Below are the code and all the weights of a small trained network. Each question names an input and a class and asks about switching units off, where a switched-off unit gives its printed mean instead of its output.

import numpy as np


def w(rows, s, z=0):
    codes = np.array(rows[::2]) - 128.0
    scale = np.full(codes.shape[1], s)
    scale[-1] = z or s
    return codes * scale


def f(y):
    return np.maximum(y, 0)


def log_softmax(a):
    a = a - a.max(-1, keepdims=True)
    return a - np.log(np.exp(a).sum(-1, keepdims=True))


def net(x, mask):
    res = np.array(x, float).reshape(1, 4) / 4 @ E
    y = f(res @ A[0][:, :-1].T + A[0][:, -1])
    res = res + np.where(mask, y, B[0][:, -1]) @ B[0][:, :-1]
    return log_softmax(res[-1] @ U[:, :-1].T + U[:, -1])


A, B = {}, {}
E = w([
[165,83,131,90,45,173,112,59,98],'x0',
[130,188,24,124,71,120,105,141,201],'x1',
[150,158,100,74,109,80,253,135,125],'x2',
[116,92,237,78,90,101,102,187,189],'x3',
],0.012)
A[0] = w([
[206,61,127,65,37,174,112,35,126,94],'n0',
[154,121,80,136,148,87,154,113,75,92],'n1',
[197,159,111,123,130,159,111,105,109,254],'n2',
[156,135,77,201,145,157,144,51,111,84],'n3',
[137,132,67,118,103,158,119,107,181,68],'n4',
[159,64,173,97,189,147,151,136,43,53],'n5',
[152,107,87,87,95,70,181,153,91,100],'n6',
[149,153,187,126,124,95,114,205,190,96],'n7',
[83,122,106,113,217,141,137,175,171,62],'n8',
[126,143,121,158,141,172,158,119,130,227],'n9',
[198,78,173,196,154,108,137,110,82,221],'n10',
[173,133,138,48,99,93,205,117,116,137],'n11',
[196,182,93,117,90,148,73,151,179,99],'n12',
[143,161,97,155,147,154,125,100,82,88],'n13',
[100,124,175,73,90,107,102,165,145,124],'n14',
[114,116,146,201,156,162,46,129,154,85],'n15',
[118,101,91,115,120,125,130,127,197,92],'n16',
[95,154,138,177,235,34,140,175,145,134],'n17',
[100,105,126,163,116,152,55,109,115,76],'n18',
[164,163,126,60,106,70,241,159,123,97],'n19',
[164,163,104,148,84,97,96,137,180,87],'n20',
[82,112,98,93,135,131,175,136,114,82],'n21',
[163,121,93,147,116,203,152,117,99,89],'n22',
[176,97,163,109,116,201,154,102,107,161],'n23',
[160,88,213,98,163,125,135,138,131,119],'n24',
[65,225,155,175,203,108,138,168,152,98],'n25',
[146,163,78,143,99,103,109,127,158,139],'n26',
[159,165,79,177,149,138,125,114,8,105],'n27',
[118,123,216,122,69,94,104,146,159,99],'n28',
[150,163,113,173,86,122,150,118,192,87],'n29',
[68,100,88,175,86,117,105,127,158,97],'n30',
[125,81,170,132,209,132,169,98,114,148],'n31',
[103,83,127,145,142,183,40,98,178,176],'n32',
[179,172,118,137,115,154,126,125,194,68],'n33',
[103,96,176,94,42,70,104,185,158,85],'n34',
[76,127,39,197,219,63,135,125,67,98],'n35',
[115,139,88,136,150,154,96,119,77,70],'n36',
[127,157,83,80,65,148,91,176,192,179],'n37',
],0.011,0.0088)
B[0] = w([
[197,251,230,177,21,66,4,78,149,255],'n0',
[152,59,173,69,163,103,150,111,138,175],'n1',
[99,198,87,75,126,149,88,169,185,225],'n2',
[127,144,162,74,183,108,156,68,156,208],'n3',
[106,149,144,150,102,99,168,73,109,175],'n4',
[56,123,111,202,109,102,194,58,35,198],'n5',
[193,69,108,176,140,158,151,162,173,184],'n6',
[113,154,180,65,155,82,157,111,172,204],'n7',
[153,171,235,181,64,58,104,81,146,178],'n8',
[85,181,90,53,157,159,157,181,179,202],'n9',
[58,132,80,130,101,200,180,135,113,231],'n10',
[179,41,97,158,138,200,125,142,226,211],'n11',
[85,126,126,185,107,127,192,103,54,198],'n12',
[98,136,164,83,191,50,140,101,152,180],'n13',
[71,121,150,41,165,80,148,101,183,204],'n14',
[203,1,95,185,164,159,162,143,166,210],'n15',
[93,109,155,144,130,121,216,95,79,160],'n16',
[147,193,142,151,9,121,24,126,154,250],'n17',
[228,13,105,211,161,129,148,123,185,186],'n18',
[193,36,93,201,176,180,131,166,171,229],'n19',
[95,120,131,182,129,100,193,125,81,181],'n20',
[164,66,146,149,134,139,124,137,116,150],'n21',
[139,181,215,92,121,52,137,88,137,173],'n22',
[91,181,151,141,43,138,116,139,145,205],'n23',
[35,136,96,140,176,135,143,136,99,209],'n24',
[179,166,162,164,19,106,34,98,159,228],'n25',
[65,120,103,135,115,133,149,118,91,199],'n26',
[100,146,150,82,203,80,142,68,168,221],'n27',
[108,130,151,57,190,110,113,63,167,213],'n28',
[109,106,157,177,121,156,173,96,76,171],'n29',
[89,40,122,197,137,133,188,149,93,167],'n30',
[49,104,48,180,55,153,190,148,28,204],'n31',
[187,59,68,130,140,211,170,169,215,243],'n32',
[105,84,183,206,157,74,166,38,76,159],'n33',
[103,153,181,33,235,70,129,72,140,219],'n34',
[120,145,159,59,147,74,128,81,134,243],'n35',
[147,124,150,108,184,89,130,86,147,165],'n36',
[29,191,77,143,124,191,214,111,60,238],'n37',
],0.0067,0.013)
U = w([
[96,153,167,19,214,90,133,73,149,96],'0',
[19,132,108,188,102,139,174,99,37,95],'1',
[174,190,181,150,9,105,46,87,148,117],'2',
[217,46,101,172,180,169,134,129,175,110],'3',
[42,190,55,37,101,204,105,183,167,249],'4',
[194,138,131,100,154,124,84,148,23,100],'5',
],0.012,0.018)

Each question gives the input, the list of numbers given to net, and the class t.
The units are the neurons (one row each of A and B). Each row of codes is followed by its name. A weight is (code - 128) times the scale printed after its matrix; where a second scale follows, it is the last column's (A, B and U).
mask holds one flag per neuron, in row order. A switched-off neuron (its flag False) gives its mean, the last column of its row in B, instead of its output. The means were averaged over made-up inputs and are rounded, as every weight is.
A unit's drop is (log p(t) with every unit on - log p(t) with that unit switched off) / (log p(t) with every unit on - log p(t) with every unit switched off).
The circuit of an input: a set's keep is (log p(t) with only the set's units on - log p(t) with every unit switched off) / (log p(t) with every unit on - log p(t) with every unit switched off). Starting from the 12 units with the biggest drops (on a tie, the unit counted first), units are removed one at a time, each time the one whose removal leaves the highest keep (on an exact tie, the one counted first), for as long as the keep stays at least 0.8.
circuit, biggest first: the units of the circuit, biggest drop first
k most important neurons: the k neurons with the biggest drops, biggest first
drop of u: that unit's drop, to one decimal
input [6,7,-6,7], class 0: circuit, biggest first : n34
input [-1,-7,-7,6], class 1: 3 most important neurons : n5, n31, n24
input [-8,-8,7,5], class 1: 2 most important neurons : n31, n24
input [-8,-3,-6,-5], class 2: 2 most important neurons : n17, n25
input [-2,-7,-7,0], class 1: 3 most important neurons : n31, n5, n10
input [3,-6,-7,-5], class 3: 2 most important neurons : n18, n32
input [2,8,-2,8], class 0: 2 most important neurons : n34, n28
input [-6,4,6,4], class 2: 2 most important neurons : n17, n25
input [-3,4,-4,3], class 1: 2 most important neurons : n37, n19
input [-7,1,-6,6], class 2: 4 most important neurons : n17, n25, n8, n27
input [-6,-5,-2,1], class 2: 4 most important neurons : n17, n25, n37, n8
input [-3,-7,8,1], class 3: 2 most important neurons : n19, n11
input [-7,-8,0,0], class 1: 2 most important neurons : n31, n0
input [6,-2,-8,-2], class 3: circuit, biggest first : n32
input [6,5,-7,0], class 3: 2 most important neurons : n32, n18
input [3,8,1,-8], class 0: drop of n27 : 0.4
input [5,-1,3,3], class 2: drop of n0 : 3.2
input [-5,-4,5,4], class 2: drop of n32 : 0.3
